mebeg: [129 141 142 144 139 124 170 151 133 176 123 138 124  91 165 134 124 127
 178 165]
fes: [162  79 100  91  82 162  91 154 160  93 162  86 130 100  80 157 101 161
 134  91]
Beka: [129 141 142 144 139 124 170 151 112 176 101 138 124 145 113 134 124 124
 178 165]
Sapal: [ 44 121 136 130 139  99  88  76  97  79 101 133 100 119 104  90 101 104
  84  99]
Gimav: [ 44 121 136 130 139  99  88  76  97  79 101 133 100 119 104  94 101 104
  84  99]
asked: [ 44 121 136 130 139  99  88  76  97  79 101 133 100 119 104  90 101 104
  84  99]  Sapal
asked: [ 44 121 136 130 139  99  88  76  97  79 101 133 100 119 104  94 101 104
  84  99]  Gimav
asked: [129 141 142 144 139 124 170 151 133 176 123 138 124  91 165 134 124 127
 178 165]  mebeg
present: [133 100 118 104]  no
asked: [129 141 142 144 139 124 170 151 112 176 101 138 124 145 113 134 124 124
 178 165]  Beka

zeser: [138 135 130 127 212 131 129 133 130 123 130 128 145 132 118 175 119 135
 126 121 130]
mebeg: [128 126 122 127 175 122 128 126 129 129 127 131 124 141 118 178 131 117
 128 166 131]
Beka: [141 181 132 121 180 137 127 126 128 125 130 128 127 132 121 155 129 175
 127 103 124]
luse: [138 135 130 127 212 131 129 133 130 123 130 128 145 132 118 175 119 135
 126 121 124]
Fetib: [119 150 128 140  98 135 125 131 127 137 127 132 118 134 126 148 129 145
 128 166 126]
Duri: [120 177 132 124 154 144 127 134 128 134 129 130 125 127 119 158 122 155
 127 139 127]
Gimav: [130 172 129 124 177 133 127 126 128 134 127 126  86 136 124 172 130 152
 129 131 122]
Dugip: [139  94 120 130 126 116 130 121 128 119 128 131 143 125 131  95 133 104
 128 106 132]
Sapal: [128 130 113 127 175 122 128 126 129 129 127 131 124 141 139 178 131 117
 128 166 131]
asked: [119 150 128 140  98 135 125 131 127 137 127 132 118 134 126 148 129 145
 128 166 126]  Fetib
asked: [138 135 130 127 212 131 129 133 130 123 130 128 145 132 118 175 119 135
 126 121 124]  luse
present: [130 133 129 131]  no
asked: [141 181 132 121 180 137 127 126 128 125 130 128 127 132 121 155 129 175
 127 103 124]  Beka

Fetib: [162 135 116  85 136  66 141 158  96 154 111 156  99 132 115 135 119 147
 101 163 143  82 118 134 107  85  77  67 163 177 181 174 146 101  52 131
 148 155 159  76  97  68 144 131 145 135  73 147 126 136 133]
Gimav: [165 122 106  98 133  63 133 155 108 171 132 157 118 133 107 138 113 140
  98 154 130  75 113 138 107  82  81 107 161 176 182 174 153 113  50 131
 144 158 167  94  98  69 146 146 120 134  73 158 120 169 132]
Sapal: [157 126 111 170 135  64 153 151  98 155 108 159 108 133 121 149 103 137
 104 159 132 109 116 130  95  96  70  71 188 159 184 163 155  93  53 127
 161 161 156  79 104  69 127 132 120 136  67 166 129 144 131]
zeser: [162 123 118 182 150  52 132 155 109 154 119 137 112 143 107 139 120 149
 100 167 140  88 106 138 109  75  79  70 153 170 185 190 151  95  43 129
 145 148 160  66  95  79 151 146 134 156  73 156 129 146 131]
Dugip: [163 127 110  85 133  63 143 155  98 156 117 156 113 132 113 140 117 142
 100 155 137  85 115 142 110  86  80  76 160 108 179 175 147 106  52 131
 145 160 160  86 102  71 144 140 127 136  72 152 120 148 132]
daf: [162 129 116  82 140  64 139 155 100 153 114 151 109 134 109 135 121 148
 102 159 143  83 114 135 108  84  78  68 158 176 182 178 141 101  46 136
 144 154 159  77  96  70 150 137 133 140  73 148 124 140 128]
mebeg: [ 84 129 116  82 140  64 139 155 100 153 114 151 109 134 109 135 121 148
 102 159 143  83 114 136 108  84  78  68 158 176 182 178 141 101  46 136
 144 154 159  77  96  70 150 137 133 140  73 148 124 140 132]
luse: [161 124 110  85 135  64 139 154 100 154 115 157 114 132 111 142 110 140
 101 155 137  80 114 132 102  87  76  74 167 173 184 172 148 101  44 132
 147 168 146  91 100  68 140 130 130 129  77 149 100 125 131]
Duri: [162 129 116  82 140  64 139 155 100 153 114 151 109 134 109 135 121 148
 102 159 143  83 114 136 108  84  78  68 158 176 182 178 141 101  46 136
 144 154 159  77  96  70 150 137 133 140  73 148 124 140 128]
gel: [161 124 110  85 135  64 139 154 100 154 115 157 114 132 111 142 110 140
 101 155 137  80 114 132 102  87  76  74 167 173 184 172 148 101  49 131
 146 156 160  81  98  68 141 137 119 136  72 156 124 146 128]
fes: [162 122 113  96 137  52 136 169  96 149 119 159 112 119 117 139 112 146
 101 159 135  84 109 141 108  86  83  74 166 173 185 174 159  98  68 102
  85 149 169  77  98  70 137 139 142 139  70 155 132 144 145]
asked: [162 135 116  85 136  66 141 158  96 154 111 156  99 132 115 135 119 147
 101 163 143  82 118 134 107  85  77  67 163 177 181 174 146 101  52 131
 148 155 159  76  97  68 144 131 145 135  73 147 126 136 133]  Fetib
present: [112 159]  no
asked: [ 84 129 116  82 140  64 139 155 100 153 114 151 109 134 109 135 121 148
 102 159 143  83 114 136 108  84  78  68 158 176 182 178 141 101  46 136
 144 154 159  77  96  70 150 137 133 140  73 148 124 140 132]  mebeg
asked: [157 126 111 170 135  64 153 151  98 155 108 159 108 133 121 149 103 137
 104 159 132 109 116 130  95  96  70  71 188 159 184 163 155  93  53 127
 161 161 156  79 104  69 127 132 120 136  67 166 129 144 131]  Sapal
asked: [162 123 118 182 150  52 132 155 109 154 119 137 112 143 107 139 120 149
 100 167 140  88 106 138 109  75  79  70 153 170 185 190 151  95  43 129
 145 148 160  66  95  79 151 146 134 156  73 156 129 146 131]  zeser
asked: [161 124 110  85 135  64 139 154 100 154 115 157 114 132 111 142 110 140
 101 155 137  80 114 132 102  87  76  74 167 173 184 172 148 101  49 131
 146 156 160  81  98  68 141 137 119 136  72 156 124 146 128]  gel
present: [162 129 116  83 140]  no

Dugip: [147 124 138 150]
Duri: [149 151 150 188]
fes: [152 150 147 101]
both fes Duri:   [150]
both Duri Dugip:   [150]
both Dugip Duri:   [150]
present: [146 124]  no
present: [138 124 147]  no
present: [150 188]  yes

zeser: [158 119 172 108 142 138 121 130 118  96 143 117 135 171 103 115 124 158
 107 113 145 120 134 137 119 153 141 123 124 123 106 129 136 142 119 127
 121 115 125 145 118 127 127  57]
fes: [127 126 124 126 125 135 123 124 129 130 127 130 122 125 117 121 121 127
 119 128 125 132 128 127 133 127 125 129 128 128 135 124 123 130 133 131
 128 124 131 129 127 125 125  98]
gel: [149 136 152  95 109 130 121 149 149 110  64 109 129 184 121 126 128 149
  84 122 181 111 143 122 117 178 150  97 105 105 118 106 142 132 117 171
 142 128 143 140 122 135 135 115]
Fetib: [138 140 136 103 107 128 124 148 152 122  83 142 126 167 129 131 133 138
  94 129 173 114 139 121 120 168 145 101 108 108 126 107 138 127 120 169
 145 131  85 134 125 135 135 128]
Duri: [114 102 116 112 137 148 117 124 119 135 127 132 113 119 121 123 125 114
 115 130 128 134 144 131 134 140 125 128 141 125 148 110 129 118 134 133
 118 113 166 130 115 111 111  50]
luse: [138 140 136 103 107 128 124 148 152 108  83 114 126 167 129 131 133 138
  94 129 173 114 139 121 120 168 145 101 108 108 126 107 138 127 120 169
 120 122 104 112 133 136 136  87]
asked: [149 136 152  95 109 130 121 149 149 110  64 109 129 184 121 126 128 149
  84 122 181 111 143 122 117 178 150  97 105 105 118 106 142 132 117 171
 142 128 143 140 122 135 135 115]  gel
asked: [138 140 136 103 107 128 124 148 152 108  83 114 126 167 129 131 133 138
  94 129 173 114 139 121 120 168 145 101 108 108 126 107 138 127 120 169
 120 122 104 112 133 136 136  87]  luse
present: [127 120 169]  yes

luse: [ 99  57 131  89]
mebeg: [173  87 127 126]
Gimav: [140  87 135 178]
zeser: [178 167 148 120]
fes: [168  91  81  69]
Dugip: [ 90 171 158 166]
Fetib: [ 96 157 157 168]
daf: [ 51 120  91 112]
both Fetib fes:   [168]
both fes Fetib:   [168]
present: [ 50 120  91 112]  no
both fes daf:   [91]
present: [179 167 148 120]  no
both zeser Gimav:   [178]

